Here is a tiny trained network, its code and every weight. The questions are about switching its units off for an input and a target symbol, where a switched-off unit gives its printed mean instead of its output.

import numpy as np


def w(rows, s, z=0):
    codes = np.array(rows[::2]) - 128.0
    scale = np.full(codes.shape[1], s)
    scale[-1] = z or s
    return codes * scale


def norm(h):
    return h / np.sqrt((h * h).mean(-1, keepdims=True) + 1e-5)


def f(y):
    return np.maximum(y, 0)


def softmax(a):
    e = np.exp(a - a.max(-1, keepdims=True))
    return e / e.sum(-1, keepdims=True)


def log_softmax(a):
    a = a - a.max(-1, keepdims=True)
    return a - np.log(np.exp(a).sum(-1, keepdims=True))


def net(x, mask):
    ids = ['ΛΞΦαβγδζηθμστψ'.index(c) for c in x.split()]
    T = len(ids)
    res = E[ids] + P[:T]
    u = 0
    for l in range(3):
        q, k, v = (norm(res) @ M[l].T for M in (Q, K, V))
        z = softmax(np.where(np.tri(T) > 0, q @ k.T / 4**0.5, -1e9)) @ v
        res = res + np.where(mask[u], z, O[l][:, -1]) @ O[l][:, :-1]
        u += 1
        y = f(norm(res) @ A[l][:, :-1].T + A[l][:, -1])
        res = res + np.where(mask[u : u + 4], y, B[l][:, -1]) @ B[l][:, :-1]
        u += 4
    return log_softmax(norm(res)[-1] @ U[:, :-1].T + U[:, -1])


Q, K, V, O, A, B = {}, {}, {}, {}, {}, {}
E = w([
[116,125,130,179],'Λ',
[176,106,129,119],'Ξ',
[112,121,146,175],'Φ',
[113,124,131,169],'α',
[187,104,126,118],'β',
[102,131,159,192],'γ',
[128,140,84,180],'δ',
[122,92,92,169],'ζ',
[75,155,137,81],'η',
[131,199,96,79],'θ',
[179,169,67,130],'μ',
[101,131,169,180],'σ',
[250,137,179,68],'τ',
[92,134,179,184],'ψ',
],0.014)
P = w([
[132,203,173,108],'0',
[163,253,170,184],'1',
[161,223,144,186],'2',
[146,198,134,170],'3',
[138,183,122,163],'4',
[133,166,109,156],'5',
[122,148,102,150],'6',
[108,137,93,145],'7',
[104,118,79,144],'8',
[86,104,75,132],'9',
[73,95,69,129],'10',
[56,82,58,119],'11',
[54,91,70,121],'12',
[55,75,58,123],'13',
],0.0047)
Q[0] = w([
[203,163,67,126],'0.h1',
[143,166,52,176],'0.h1',
[171,158,152,1],'0.h1',
[170,105,203,130],'0.h1',
],0.0067)
K[0] = w([
[60,167,160,109],'0.h1',
[55,137,89,58],'0.h1',
[144,182,254,140],'0.h1',
[162,82,138,143],'0.h1',
],0.0071)
V[0] = w([
[254,146,140,126],'0.h1',
[90,129,241,81],'0.h1',
[102,87,177,176],'0.h1',
[138,41,196,59],'0.h1',
],0.0044)
O[0] = w([
[2,105,120,217,137],'0.h1',
[148,77,61,38,74],'0.h1',
[138,180,86,144,159],'0.h1',
[107,39,32,81,3],'0.h1',
],0.0034,0.0038)
A[0] = w([
[191,180,181,48,2],'0.n1',
[116,212,185,24,105],'0.n2',
[63,253,142,96,102],'0.n3',
[188,141,33,106,129],'0.n4',
],0.0041,0.0076)
B[0] = w([
[1,133,98,23,128],'0.n1',
[133,112,187,71,190],'0.n2',
[175,98,154,228,236],'0.n3',
[108,220,100,167,253],'0.n4',
],0.0062,0.0011)
Q[1] = w([
[254,135,111,99],'1.h1',
[152,88,85,89],'1.h1',
[240,88,116,9],'1.h1',
[57,195,92,219],'1.h1',
],0.0077)
K[1] = w([
[185,14,227,120],'1.h1',
[228,105,119,126],'1.h1',
[255,129,224,132],'1.h1',
[36,96,47,48],'1.h1',
],0.0067)
V[1] = w([
[98,120,1,124],'1.h1',
[111,12,131,153],'1.h1',
[62,200,219,107],'1.h1',
[138,64,194,169],'1.h1',
],0.0077)
O[1] = w([
[83,247,180,147,3],'1.h1',
[156,77,253,216,6],'1.h1',
[25,45,14,60,245],'1.h1',
[209,10,147,179,189],'1.h1',
],0.0051,0.0032)
A[1] = w([
[178,118,234,239,88],'1.n1',
[112,124,8,143,140],'1.n2',
[98,255,164,214,4],'1.n3',
[102,23,69,221,54],'1.n4',
],0.0041,0.0017)
B[1] = w([
[192,253,166,171,175],'1.n1',
[110,163,242,106,244],'1.n2',
[231,249,83,148,168],'1.n3',
[133,208,243,133,254],'1.n4',
],0.0048,0.004)
Q[2] = w([
[254,9,134,210],'2.h1',
[221,29,134,204],'2.h1',
[24,177,239,107],'2.h1',
[23,215,196,103],'2.h1',
],0.0073)
K[2] = w([
[150,2,167,195],'2.h1',
[144,42,168,157],'2.h1',
[68,238,109,151],'2.h1',
[101,221,88,139],'2.h1',
],0.0099)
V[2] = w([
[3,72,186,141],'2.h1',
[115,155,146,221],'2.h1',
[174,15,5,225],'2.h1',
[112,79,48,179],'2.h1',
],0.0049)
O[2] = w([
[159,68,190,135,130],'2.h1',
[156,96,61,149,252],'2.h1',
[103,124,22,254,69],'2.h1',
[113,113,108,228,103],'2.h1',
],0.0062,0.0026)
A[2] = w([
[143,22,121,209,4],'2.n1',
[3,133,68,173,14],'2.n2',
[139,61,165,253,147],'2.n3',
[77,113,37,226,194],'2.n4',
],0.0056,0.003)
B[2] = w([
[32,100,102,234,158],'2.n1',
[182,135,153,45,149],'2.n2',
[85,111,254,94,253],'2.n3',
[24,62,115,143,222],'2.n4',
],0.0072,0.0044)
U = w([
[161,50,135,170,115],'Λ',
[111,100,104,165,89],'Ξ',
[102,93,129,162,79],'Φ',
[142,125,244,127,152],'α',
[76,93,169,193,90],'β',
[83,76,182,155,93],'γ',
[56,194,71,230,51],'δ',
[225,196,157,224,95],'ζ',
[47,55,85,50,131],'η',
[107,230,119,44,120],'θ',
[112,189,53,137,142],'μ',
[88,102,123,136,115],'σ',
[196,109,130,75,254],'τ',
[92,92,89,139,170],'ψ',
],0.011,0.007)

Each question gives the input, a string of symbols that net reads in full, and the target symbol t.
The units are the heads (4 rows each of Q, K, V and O) and the neurons (one row each of A and B). Each row of codes is followed by its name. A weight is (code - 128) times the scale printed after its matrix; where a second scale follows, it is the last column's (O, A, B and U).
mask holds one flag per unit, layer by layer, with each layer's heads first. A switched-off unit (its flag False) gives its mean, the last column of its rows in O or B, instead of its output. The means were averaged over made-up inputs and are rounded, as every weight is.
A unit's drop is (log p(t) with every unit on - log p(t) with that unit switched off) / (log p(t) with every unit on - log p(t) with every unit switched off).
The circuit of an input: a set's keep is (log p(t) with only the set's units on - log p(t) with every unit switched off) / (log p(t) with every unit on - log p(t) with every unit switched off). Starting from the 12 units with the biggest drops (on a tie, the unit counted first), units are removed one at a time, each time the one whose removal leaves the highest keep (on an exact tie, the one counted first), for as long as the keep stays at least 0.8.
circuit, biggest first: the units of the circuit, biggest drop first
most important unit: the unit with the biggest drop
top k neurons: the k neurons with the biggest drops, biggest first
top k neurons in layer l: the k neurons of layer l with the biggest drops, biggest first
input Φ Λ γ ψ α α δ β α Φ η α Λ, target η: top neuron in layer 2	2.n2
input ζ α α α γ α α β α α α Λ Φ, target α: top 4 neurons	1.n4, 1.n1, 0.n3, 2.n3
input η α Ξ α σ θ Λ δ ζ α, target ζ: circuit, biggest first	1.h1, 0.n3, 1.n3
input Ξ α δ ζ θ δ α α θ ζ η θ Λ, target θ: circuit, biggest first	2.h1, 1.h1
input σ α ζ γ σ γ α α ζ β Φ θ Φ, target θ: circuit, biggest first	1.h1, 2.h1
input ζ Φ Φ, target ζ: top 3 neurons in layer 1	1.n1, 1.n3, 1.n4
input η Ξ γ Λ Ξ, target θ: top 2 neurons	0.n4, 0.n3
input α α α α Φ α, target α: top 2 neurons	1.n4, 1.n2
input α α α α τ β η η γ Ξ δ δ β α, target δ: circuit, biggest first	1.h1, 0.n3, 1.n3, 2.n3
input ψ θ α β δ δ α γ, target δ: circuit, biggest first	1.n3, 1.h1, 2.n3
input ζ μ Φ, target ζ: circuit, biggest first	1.n1, 1.n3
input β τ β Ξ, target ζ: circuit, biggest first	0.h1, 1.h1, 1.n1, 2.h1
input γ α β Λ α ψ α β ζ α, target ζ: circuit, biggest first	1.h1, 1.n1
input θ Φ η δ η β α, target η: circuit, biggest first	1.h1
input α ζ η γ α β β ζ δ, target ζ: circuit, biggest first	1.h1, 0.n3
input θ Ξ α γ α ζ α ψ Φ, target α: circuit, biggest first	1.n4, 2.h1, 2.n4
input γ ψ α α θ δ δ δ α ψ, target δ: top 2 neurons in layer 1	1.n3, 1.n4
input τ ψ ψ β γ Φ ζ δ Λ, target ζ: circuit, biggest first	1.h1, 1.n3
input Ξ ζ β α α α η, target η: top 2 neurons	0.n3, 2.n3
input Λ γ η δ β α β ψ Ξ, target μ: most important unit	2.h1
input δ ζ γ α γ Ξ ζ Λ α α α, target α: top 2 neurons in layer 2	2.n3, 2.n1
input α β Ξ, target τ: top 2 neurons	1.n4, 0.n3
input β β β α α η, target η: top 4 neurons	0.n3, 2.n3, 1.n1, 1.n4
input α γ ζ, target α: top 4 neurons	1.n4, 1.n2, 0.n3, 2.n3
input Φ α α γ δ α Φ δ Λ, target δ: top 2 neurons	1.n3, 0.n3
input γ α α α α τ α Λ α α α Λ, target α: top 2 neurons	1.n4, 1.n2
input ζ α σ, target ζ: most important unit	1.n1
input μ α Φ α α Λ β Λ ζ γ ζ Λ, target ζ: top 2 neurons	1.n1, 1.n3
input γ θ β τ γ θ α α η γ σ, target η: top 2 neurons	2.n3, 1.n1
input Ξ δ α α α α α α α ζ, target α: top 2 neurons in layer 1	1.n4, 1.n1
